Each row is followed by its class.
[ 11 -24  10  16   6  16  -8  23   4  10 -35 -33  -7 -20   6  -5   0  28
  29   0  -4 -36  18 -27 -28  14  -7  -5   0  11  -5  16  -8  28   6  42
 -15 -33  -5  15  15 -23] => Kupi
[  0  13 -16   9  -8   4  -5  -6   4  -8   4   8 -10  18   2  14  -4  -7
 -12  -5   9 -13 -19   0  -2   7  -8   9   8  -8   4   3   1  -5   8 -13
   3   3  22  -7   8   1] => medu
[ 13   1  -2  37 -28   4  -9 -14   5  17   9   1   3   9  -5 -13   8  20
 -40   8  -1   7 -15  -4  -3 -13 -16  12   7 -21  -6  13  -1 -15  -6  10
   9   8  19  20  -2  12] => bag
[  1  -5   2  42   6  15 -30   9   0  18 -18  17  11  18   0   7   6  12
  15  28  18 -10   0 -28  16  44 -36  18  25  -8   6  23 -17 -13   5  16
  -8 -11   6  11  37  37] => lobam
[ -4 -21  21  31  11  13 -16  -2  -1   6 -30  -7  -4 -14  -3  -3   4  16
  14  -6  -7 -25  15 -38   0   1 -11   7   1   8  -2  20   2   0   3  18
   8  -8 -13  16  26   8] => tir
[  4  10  -9  12  -4   5  -7  -8   5  -5   1   2  -8  12   2  11 -10   4
  -7  -9   6 -12 -15  13  -8   0  -9   5   2  -7   9  -4   5   2   4  -5
   9  -6  18  -2  16  -1] => Kupi
[  6  12 -13  18  -1   1   4   7  -2  -6   6   8  -6   6   3  14 -19  -5
   0 -22   9 -11 -17  12  -7   0  -2   1  -5  -3   8   1   2   8  16  -1
  10  -3  21  -5  13  -4] => damet
[ 14  -3  -6  41  -6  14 -14  -3  14  13   7   8  12 -14   6   2  -7 -15
  -8  11   2  -2 -13 -10 -27   4 -26   5  22  18 -10  20 -14 -11 -15  -9
   1   2  12  11 -11  36] => lovu
[ 22   6  -2  27   7   9 -12  18 -13   2 -12  13  14 -12  10  22 -11 -14
  19   0  12 -18   8  -9 -20   2   2   6   0  -2  -3  14 -20   7   6   2
  -6 -16   0   5   8  25] => medu
[  2   5  48   7  10  19  -1   5  13   6 -33   1  10 -20 -14   9   1   9
 -18  -4 -11 -22  20 -33   4  -4  14   8 -11   0  27  10  10 -15   5   6
   2  -9 -32 -17  13  -1] => Dodi
[ -8  -5  15  44  16  16 -15 -17  -8  -8 -27  16  17 -16 -10  -8  -1  14
   7 -20 -16 -18  14 -15 -12  -4   4  -4   0   4  -1  16  22 -11  23  21
  23  -7 -11   8  29  -7] => Dodi
[ 16  -1  -4  39 -25  12  -7 -17   2  17   8  -2   0  18  -1 -11   9  23
 -33  -6  -3  10 -12  -2   0 -21 -12   9  -2 -21  -8   6   5 -13  -7  14
  13   7  16  20  -3  -1] => tir
[-12 -11  27  17 -26   6 -43  -3   0  -5 -16   1   6 -10  -4 -21  15  46
  -6  -4  -7  -7  -6 -27 -19  14 -36  18   8   2   0  16  19   6 -13  27
  -7 -21  13  12  18 -30] => sar
[ 30  11 -13  42 -37  -9   1 -17 -10  -4  36  -7   1  14  17  22  -5  -5
 -18 -13  12   8 -29  28 -14 -17   2  -4  11 -41  -6   5 -16  20   9 -11
 -30  -2  50  17 -21   2] => damet
[ -8  11  -7  18  -7  -3 -11  -7  -4 -10   7   9  -3  16   4   2  -3   2
  -7  -5   5  -5 -14  12   4   3 -13   2   7  -9   2  -8   4  -3   8  -3
   3   5  11   5  21   2] => medu
[ 15   1  -1  56 -12   8   4 -13 -11  18  -8 -11  -2   8  -7   7   9  40
 -16 -13  -1   1   6  -9   7 -36   0  -3   7 -26   3  22  -7  -7   0  10
  -7   4  10  23   6   3] => Dodi
[  5   7 -21  14  -3   4  -9  -4  14  -3   8  10  -8  11   2  16  -1   3
  -3  -5  -1  -6 -13  -1  -2  13 -15   6   6  -8   3  -1   0 -10   1  -3
   4  -2  17  -5  26  -1] => lovu
[-15 -38  39  81  32  12 -33 -15  19   8 -38  12  22  -6  -6 -14  11  28
  17   9 -19 -38  34 -25  -3  -5 -10  -4  12   8  -1   4  -1 -20 -10  32
  19  -2 -22  15  63  45] => sar
[ -3  -9  30  19  -8  31 -16  -4  23   3 -17  -4  -5 -17  -8 -13  -3  11
 -12  -2 -10 -16   9 -15 -31  -9 -12   3   4  20 -11  23  -4  -6  -5  10
  12 -19  10  17  -9  -4] => Kupi
[ 17  18 -25  40 -23  15  -4 -20   7  21   5   9  13  18 -12  -3   9  35
 -33   4   0  -7  -9   2  -4 -26 -17   9   3 -21  -2   8  13 -25  -5  16
  21   2  16   8   3  15] => Kupi
[  8   5   2  24   1  10 -21   4   8  17  10  19   4  -6  -3  12   5 -15
  -6  15   9  -8  -6  -6 -15   5 -21   7  16   4  -2  16 -16 -10  -3 -10
   6   1  14   4  -5  22] => kud
[ -1  19  -7  26  20   7 -18   6 -14 -28 -39   9  12  13   3  22  16  32
  39 -10 -18 -40  33 -21  11   4  -3  -5 -12  12 -19   0   7   7  18  32
  -6 -15 -11  16  61 -13] => lobam
[  2   7  15  21  -2  10 -11  10  11  10   6  15  14  -4  -1   7   0 -21
   2  10   6  -2   3   4 -23   9 -10   6  14   4  -4  14 -18   2  -7 -14
  -7  -3  12   1 -11  21] => damet
[  8  24  11   4 -28  -8   4 -13  -4 -13  26  17 -17  16  -1  15 -31 -19
 -33  -2  10  -3 -16   1   3 -14 -10   8 -10 -24  21  -5   5 -25  18 -11
  18  13  18  -3  26 -10] => lobam
[  0   8 -14  19  -4   4  -4  -6   4  -7   6  13  -6  13   1  14   0   7
   0 -10  -2  -8 -11   7   3  -1  -9  -2   3  -7   1  -2   3 -11   6   6
   7  -1  18   3  24  -2] => lovu
[  1  13 -15  18  -6   1  -1  -4   8  -9  10  10  -3  11   3  13 -15  -5
  -9 -21   4  -1 -16  13  -2   1  -8   0   3  -7  10 -13   8   2   3  -8
   8   2  12  -9  12  -1] => damet
[ 14   0   1  18  -5  14 -26  13  14   6   2  22  10  -3   0  13   3 -12
  -7  16  11  -6 -16  -9 -24  16 -23  13  17   9  -6  19 -13  -3  -8  -9
  -1  -4  13   0  -5  24] => bag
[ -3  -6  28   8   5   8 -11   8  -3  11 -18  -7  -1 -21  -2 -14 -14  10
   8  -4 -10 -20  11  -7 -28   6  -8   7   3  17   6   6  10   5  12  28
  17 -18 -21  -1  12 -15] => kud
[  7   5   3  30  -5  10 -18   3   1   5   6   3   3  -2   4  -3 -11  -2
 -10  10   8  -6 -17  -5 -26   5 -27   8  19   6  -9  14  -6   3  -5  -6
   6   6  20  12  -2   9] => lobam
[  2  11 -17  15 -10   6  -2   1  -1  -8   1  10   0  13   1  10  -5  10
  -6 -13   5  -2 -24   9  -2   5  -7   1   4 -13   6  -2   8   0   2   3
   8  -3  26  -3  17  -2] => Dodi
[ 10   5 -11  35 -21  12 -10 -14   4  15  13   5   2  18  -5 -10  16  15
 -37   1   1   0  -8  -5   2 -16 -14   8   0 -20  -4  12   1 -19  -1  10
   7   5  11  12   3   8] => medu
[ 27   9  12  15  -4  12 -20  16   6  20   3  20  12   1   1  10   5 -12
  -1  17  13  -6  -9 -14 -15   7 -22  16   8   6   6  21 -17 -11 -10 -10
   5 -11  16   3   2  19] => kud
[  7   5   0   4 -16   2  -5  -4  -1  -1  14   7  -5   7   5   5 -10  -9
 -13  -8   4  -5 -19  16  -3  -1 -10  -3  -7 -11   6 -11   8   8 -14   4
  11   2  13  -1   7   7] => tir
[  8   7  -6  39 -23  11  -5 -15   3  13  15   3   0  14  -4  -9   8  13
 -39  -1   0  -2  -8  -2   0 -23  -9   5   1 -22  -6  11  -1 -15   2  10
   6   7  12  13  -2   7] => medu
[ 14   0  -7  53  -7  10 -21 -16  15  19   5   8   1  22  -4  -5  18  18
 -32   5  -5  -5 -12 -11   0  -4 -18  13  10 -20  -2  20  -3 -25   7  14
  19   7  17  19  29  16] => bag
[ -6   8  -8  17  -3   8 -17   8  17   9  14  16   8  -7   1  10  12 -17
 -12  22  -4 -12 -14  -4  -3  23 -27  17  11  12  -3  16 -12  -1  -1   5
 -13  -5   9   3  -1  39] => lovu
[ 45   3   7  59 -39  -6  -9  -9 -13  12  13  -7   1   7  -3   0  17   3
 -52  -9  -1  -6  -4   1  -8 -15   2  20  -9 -33   4  19 -13  22 -14  10
 -11  -4  26  11   0   7] => Dodi
[ 10   5  -4  39 -22   8  -2 -17   4  18  19 -15  -5   8   3 -22   4  15
 -51  -9  -3   3 -15  -4  -1 -25  -5  15   4 -27  -5  10  -7  -9  -3   7
   0   1  15   9  -5   4] => medu
[-21   4  -4  26   6  21   5   6 -16  20 -42  11  30 -21  -2  -2  -6 -31
  30   4  -1 -12   8  -9 -48  14   6  15  -2  26  -4  47   1  24  26 -21
 -23   1   0  12 -14  14] => medu
[ 15  16   5  20  26  13 -23  15  11  16 -16  19   3 -11  -7  29  -4   4
  11  15   5 -24   1 -24  -8  16 -11  19  18   6   5  24 -22 -14   2  -4
  18 -13   4  -4  13  32] => kud
[ 15   8 -14   9 -20  -2  11  -4  -8 -17  16   7  -1  15   1  18  -2 -29
   5 -12   2   4 -10   4  -7 -10   1   0  -4 -10  -1   4   0  12  10 -10
 -12  -3  28   0   4 -15] => tir
[-30 -18  18 -17  10  12   1  -3   6  -1 -23 -14   8 -40   3 -20 -14   1
  27  -7 -27 -32  33   0 -47  28   9  11 -13  43   1  29   3  19  -9  28
 -18 -43   5 -14   5  -1] => Kupi
[  9  13 -20  18   0   2  -2  -4  13  -9   7   8  -7  15   1  18 -14   5
  -3 -21   5  -4 -20   2   2   7  -4   1   1 -15   9  -4   3  -6  10  -7
  10  -1  21  -9  28  -6] => damet
[  6  -4  13  56 -49 -17 -19 -33 -15  10  41  -3   9  14   7 -12  -6 -13
 -56 -20  12  11 -45   3 -16 -16 -15  16   7 -27   5   1  12 -11 -11 -23
   4  15  16  17 -40  23] => medu
[  4  -6  13   2   6  16   6  15   5  11  -4   9   5 -12  -1  22   9 -11
  13  20   3 -18   4 -12 -11   6 -17   7  17  20   5  32 -26   0 -14  -6
 -19 -11  21   3 -19  37] => bag
[ 12  -3   8  25  -1  17 -19  14  10   8  -6  17  13  -5  -2   0   3 -12
  -8  16   8  -4  -9  -6 -23   8 -16  11   8   8  -4  19 -15  -4  -6  -5
  -2  -2  15   5   5  17] => Dodi
[ 16  26   0 -11 -11  16  -6 -12  17 -10   1   5 -14  18  -3  15 -18  15
 -25 -11  10 -14 -19   9   4  -2  -3   3  -5 -16   5   0   7 -16  12  -8
  17  -8  14 -14  18  11] => lobam
[-20   9  12  -8  28 -29  15 -13 -25  -9  -5   2 -16 -24 -11  28 -29 -10
  27 -16   5  -2  13  19   3 -36  25 -15  -2 -15  13 -25   8 -17   0 -50
  38  22   9  17 -32  22] => kud
[ 17 -14  -5  27 -14  -3 -16   5  12   3  18   2  22  31   5  -2   0  11
   6   1  -2  16 -25  -7 -16  21 -41   0 -17 -23  12 -17  21 -11   3   7
  -3  -4   5  21  45 -29] => damet
[ 25   8 -13  37  -1   8  -6 -19   7  16   0  -9   3  16  -3  -4   6  33
 -33   1   0   4   1  -5  15 -16  -6  12  -3 -23   5  18   1 -27   3   3
   9  -3  16  14  11  20] => medu
[ -5  26   3  15  16  20 -30  12  -2   3 -20  34   7   4  -5  29  12   4
   9  10   4 -14   6 -19  12  10 -13  24  10  11  -1  28 -13 -19  18   4
   9 -18   8   6  15  24] => kud
[ 36  -6  30  43 -35 -11 -27   6 -24  15   9   5   0  -3  11  -7  -3   0
  -1  -7  33  15 -37  14 -47  -6 -12  18   0 -14  -8  30 -18  41  -5 -49
  -4  19  25  33   8   9] => lobam
[ 18  -1 -15  17 -16  20 -21  -2  12  22   7  24  -1   0  -3 -20  13 -11
 -25 -11   3  33 -16  -9 -21   9  -9  23   2  -9 -12   8 -14   3  -4  -7
  11   1   1  -5  -9 -29] => kud
[ 10  -5 -12   6 -24  10 -12 -14   9  -4   8  -4 -10   4  13 -13   1 -18
 -14  -8   7  -7 -24   9 -21  -2 -17  -7  -7  -7  -7  -6   4  13  -4  -7
   5   0  22  16  11  -2] => Kupi
[-24 -13 -11  27  -6  15 -30  18  18  11  -5  24  -6  -3   8  -6   3 -32
   2  16  18  -4 -21 -24 -14  18 -26   8  20  19 -20   8 -20  -5  -2 -11
   3  20  -5  11  10  20] => lovu
[ 26   2 -12  34  -6 -18 -29   8  -1  15  39 -14   7 -25  17 -15  -9  10
  -7  14  10  -6 -16   7 -25 -15 -35   8   0 -34  -6  -5  -4   4   7   7
   1  -3   8  31  34  37] => lobam
[  1  17  -9  13  -8  12  -6  -6   8  -6  13  13 -12   6   5  19  -8   4
  -5 -21   2  -4 -12   5  -5   0 -11   0   6  -7  -1   0   6  -1   5  -5
  13  -1  17  -9  14  -9] => tir
[ 12  12  17  13  -4   7 -23  14  -2  -1   8  31  13   5   0  19   9 -25
   2  12   7  -6  -4   8 -21  -9  -5   7   1   9  -7  11 -16  -4   2 -11
  -1  -5  17   8  -1   6] => kud
[ 15  12 -12  10 -10  -1  -2  -1   3  -3   2  13   1   7   0  13  -6  12
   2  -7   2 -10 -18   5   5   7 -10   5  -2  -4  12   2   7  -6  -3   5
   6  -8  16  -4  23   8] => lovu
[ -8   5  21  31  25  -7 -18  20   9  12  36 -12  -8 -10   6  11   0 -25
  13  14   4 -22  -3 -16 -18  21 -22  -6  30 -10  -6  10 -30  10  17  -7
  -7  -1   0   7  13  19] => lobam
[ 10 -19  18  19   5  13 -12   0   0   4 -26  -2   2 -19  -4 -10  -1   3
   6   0  -6 -21  14 -24  -6   6  -8   6  -4  12   2  20   4   3  -2  18
   2 -15 -14   6  20   4] => lovu
[ 13  12 -14  16  -5   5  -1  -1   6  -2   4   7  -5  14   1  14 -10  10
  -5  -8   2  -5 -16   6   6  -1 -12   3   2  -6  11   0   6 -11  -2   2
  14  -5  16  -2  27   9] => lovu
[ 24   2 -10  36 -21  13  -4 -19  11  18  11   2   1  12  -3  -7  12  24
 -39  -4   0   7 -10 -12  -1 -20 -10   2  -4 -24  -1  15  -3 -20  -3  13
  15   6  20   7   6   5] => sar
[ 11  -1  -6  41 -24  13  -2 -10   3  17   9   0   3   0  -4 -13   2  12
 -38  -9   0  16 -13  -4 -19 -17  -7  10   2 -17  -5  13  -1 -13   1   4
   8   8  15  11 -10  -6] => Dodi
[  9  11  -9   4 -14   0  -4  -2  10  -6  11   6  -9  13   4  13  -6   2
  -8 -11   0  -5 -21  10  -2   7  -6   2  -1  -8   7  -5   3  -1  -4  -1
   4  -4  17  -6  14  -5] => lovu
[ -8   5  -8  -3   2  -2  14   0 -14 -12  -4   7  -1   0   7  18 -10 -28
  12  -4   1   4   6  29 -10  -2  13  -7 -10  -5   7  -4  -5  26   8  -9
  -7   2  20  -1   4  12] => sar
[  7   4   2  16  -4   3 -21  12   5  13  10  16   4  -3   0  12   5 -11
  -1  21  12  -6  -6   0 -10   9 -19   6  11   3  -2   9 -16  -4  -3  -4
  -1  -1  12   6   4  25] => kud
[ 21   5  -8  42 -16  11  -6 -17   6  22   7   8   3  10  -7  -3   8  21
 -28   2  -2   3  -3 -10   3 -18 -13   8  -3 -18  -3  12  -1 -28   5   7
  17   4  18  16   8   6] => kud
[ -7 -18  27  24   0  14 -12   4  -4   0 -27  -5  -1 -18  -3  -7  -3  20
   1  -7  -4 -18   8 -24 -15   2 -11   9   2   5   2  13  10   3   0  13
   7 -10  -9   8  13  -5] => Dodi
[ 10  -5  -4  35 -11   8   8 -12   0  20   1  -7  -3   9  -5 -10   6  16
 -28   2  -4   2  -1   3   0 -36  -4  -2  -9 -12   6  17  -4  -6   1  18
   7  11  19  21   3   9] => sar
[  4  22  -1   8  -7   2  -9   1   2  -9   6  10 -11  19  -2  21 -13   9
  -5 -11   7  -7 -15  10  -6   3 -11   1   2 -11   9  -5   6  -1   4 -10
  13   4  18  -1  15 -11] => lobam
[  6 -12  10  25 -15   4 -20  17 -14   6   2  -4  -9   5   2   6   7 -17
  -8  10  20 -14 -21 -18  -7  11 -12   7  12  -5  -5  25 -28  28 -15   4
 -20  -2  25  16  -6  17] => lobam
[  9   3   7  17  -4  12 -16   4   6   3   2  17   9   2  -1  17   2 -25
  -1  14   4  -2  -3 -12 -11   9 -15   9   6   9  -2  20 -11  -2  -7  -9
  -1   0   7   6  -2  29] => tir
[-25  -9  37   3  20   9  -7  -2  -4   4 -24   1  -2 -14  -6  -4  -5   3
  12  -4 -12 -22  14 -13   0   1  -1   5   1  16   7   0   6 -11  12  12
  17 -10 -23   4   6   8] => kud
[ 28  15 -18  53   3   9   6 -18  -1  18   0   4  11   6 -10  13   7  38
 -23  -2  -5  -5  12  -8  30 -30  -2   3 -10 -15   2  21   1 -29  15  13
  11  -4  17  14  12  25] => kud
[ 11   7  18  16 -22   4 -31  15  -2  12  13  27  11  -3  -5  11   4  -4
   4  16  15  -7 -12   8 -33   1 -25   7  11   0 -10   9 -16   0 -13  -7
  -2  -6  18  10  -6  10] => kud
[  2  14 -10   9  -8  -1 -13  -6   2  -8  14   4  -5  17   8   4  -4   3
 -10 -13   5  -8 -20  15  -3   4  -7   0   1 -19   2 -10   4   2   3  -4
  -1  -3  17  -2  15 -11] => medu
[  6 -10   7  21  -6  13 -14  16  -1   5  -4   9   6 -14   0   6  -1  -9
   1   9  11  -3  -7 -11 -26   4 -13   8  13   3  -7  19 -18  10 -14  -9
 -11  -5  12   5  -8  14] => Dodi
[ 20  -1   7  18  -2   9 -14   4   8   9   9  14  11  -5   2   6  -5  -5
  -6  14   9 -10 -13  -1 -26   4 -14   2   6   1  -3  17 -13  -1 -13   0
   9  -4  18  -3  -8  26] => sar
[ -1 -12  33  17  10   6 -13   3  -7   5 -30 -13  -5  -4  -4  -2  -4  23
  15 -14  -6 -18  19 -22  -3  -3  -4  11 -12  -4  12  12  15  -7  11  16
  17 -16 -11  16  30  -5] => tir
[  8   7 -11   2  -9  -2   3   6   4 -11  13   4  -3  11   3  16 -14  -6
 -10  -5   3   0 -21  15  -8  -1 -10   3  -2  -7  14  -4   8   2   3  -3
   2  -4  21  -4  21  -1] => bag
[ -3   5  13   8  -9  -6  -5   5  -2  -5   1  10   0  12  -2   5  -5  -1
  -1  -3   7  -8 -12  21  -2   5  -6  -3  -5  -2   8  -8   0   7  -7  -3
   5   5  21   8  12   7] => damet
